Below are the code and all the weights of a small trained network. Each question names an input and a class and asks about switching units off, where a switched-off unit gives its printed mean instead of its output.

import numpy as np


def w(rows, s, z=0):
    codes = np.array(rows[::2]) - 128.0
    scale = np.full(codes.shape[1], s)
    scale[-1] = z or s
    return codes * scale


def f(y):
    return np.maximum(y, 0)


def log_softmax(a):
    a = a - a.max(-1, keepdims=True)
    return a - np.log(np.exp(a).sum(-1, keepdims=True))


def net(x, mask):
    res = np.array(x, float).reshape(1, 6) / 4 @ E
    y = f(res @ A[0][:, :-1].T + A[0][:, -1])
    res = res + np.where(mask, y, B[0][:, -1]) @ B[0][:, :-1]
    return log_softmax(res[-1] @ U[:, :-1].T + U[:, -1])


A, B = {}, {}
E = w([
[255,97,210,71,57,91,195],'x0',
[125,115,111,120,114,120,128],'x1',
[138,147,118,157,86,151,110],'x2',
[71,252,123,174,135,39,149],'x3',
[122,126,132,102,144,122,135],'x4',
[30,30,223,152,38,135,133],'x5',
],0.0097)
A[0] = w([
[155,129,132,120,117,89,129,196],'N1',
[97,107,188,108,93,169,159,138],'N2',
[113,119,130,127,137,134,96,74],'N3',
[188,147,80,100,152,135,124,119],'N4',
[75,111,101,146,157,171,106,15],'N5',
[112,158,74,138,142,79,112,146],'N6',
[72,119,158,136,102,128,132,3],'N7',
[54,115,155,120,102,108,129,227],'N8',
[206,149,83,121,167,137,124,238],'N9',
[68,209,58,146,173,102,113,159],'N10',
[92,110,120,136,143,168,119,3],'N11',
[94,185,97,134,156,129,153,156],'N12',
[152,142,137,117,115,104,148,28],'N13',
[192,139,98,113,157,141,131,1],'N14',
[86,209,168,145,80,5,150,63],'N15',
[75,134,146,122,106,129,115,13],'N16',
[5,105,75,141,174,219,83,210],'N17',
],0.016,0.007)
B[0] = w([
[112,111,130,155,78,191,102,162],'N1',
[114,79,144,139,99,103,63,192],'N2',
[170,154,113,127,69,136,137,138],'N3',
[116,154,132,124,150,209,211,175],'N4',
[149,58,161,75,115,179,141,167],'N5',
[119,105,137,127,108,83,66,180],'N6',
[152,205,47,175,115,112,112,159],'N7',
[179,90,172,79,135,165,159,202],'N8',
[121,212,86,130,177,98,182,199],'N9',
[108,49,161,156,90,62,6,230],'N10',
[164,130,168,146,90,162,160,146],'N11',
[122,40,79,95,76,100,97,184],'N12',
[79,87,119,86,212,112,136,141],'N13',
[147,135,209,137,86,185,174,155],'N14',
[144,232,109,125,196,194,243,208],'N15',
[74,127,91,124,153,111,101,149],'N16',
[133,252,111,135,187,147,242,254],'N17',
],0.015,0.023)
U = w([
[141,184,43,176,217,127,165,32],'0',
[255,129,163,153,138,216,180,253],'1',
[158,3,165,189,62,72,17,89],'2',
],0.0077,0.00055)

Each question gives the input, the list of numbers given to net, and the class t.
The units are the neurons (one row each of A and B). Each row of codes is followed by its name. A weight is (code - 128) times the scale printed after its matrix; where a second scale follows, it is the last column's (A, B and U).
mask holds one flag per neuron, in row order. A switched-off neuron (its flag False) gives its mean, the last column of its row in B, instead of its output. The means were averaged over made-up inputs and are rounded, as every weight is.
A unit's drop is (log p(t) with every unit on - log p(t) with that unit switched off) / (log p(t) with every unit on - log p(t) with every unit switched off).
The circuit of an input: a set's keep is (log p(t) with only the set's units on - log p(t) with every unit switched off) / (log p(t) with every unit on - log p(t) with every unit switched off). Starting from the 12 units with the biggest drops (on a tie, the unit counted first), units are removed one at a time, each time the one whose removal leaves the highest keep (on an exact tie, the one counted first), for as long as the keep stays at least 0.8.
units of the circuit, in order: the units of the circuit, biggest drop first
k most important neurons: the k neurons with the biggest drops, biggest first
drop when u is switched off: that unit's drop, to one decimal
input [-5,3,1,-2,-7,1], class 1: units of the circuit, in order	(N9)
input [8,-8,-3,2,-5,-2], class 0: 3 most important neurons	(N8 N9 N13)
input [-8,7,3,-3,-3,7], class 1: 3 most important neurons	(N5 N8 N11)
input [-5,-6,-4,8,8,-5], class 2: 2 most important neurons	(N10 N12)
input [5,-2,-7,2,-3,-2], class 0: 4 most important neurons	(N8 N5 N9 N13)
input [-5,4,-1,0,4,8], class 1: 4 most important neurons	(N8 N5 N9 N11)
input [8,8,-1,4,4,-6], class 0: 3 most important neurons	(N9 N8 N13)
input [7,0,-1,-3,3,2], class 2: 2 most important neurons	(N17 N15)
input [-1,2,-1,3,7,-1], class 2: 2 most important neurons	(N17 N10)
input [-5,6,1,0,4,2], class 1: 4 most important neurons	(N17 N9 N5 N8)
input [0,1,-4,7,2,-6], class 2: 4 most important neurons	(N10 N17 N12 N6)
input [-7,-3,-1,-4,1,4], class 1: 2 most important neurons	(N5 N11)
input [5,7,2,-6,1,2], class 2: drop when N15 is switched off	0.1
input [-6,7,3,3,5,-2], class 2: units of the circuit, in order	(N10)
input [3,8,3,-8,5,2], class 2: drop when N17 is switched off	0.4
input [7,-7,4,-3,-2,1], class 2: drop when N15 is switched off	0.4
input [-7,-4,5,4,-7,-5], class 2: drop when N7 is switched off	0.0
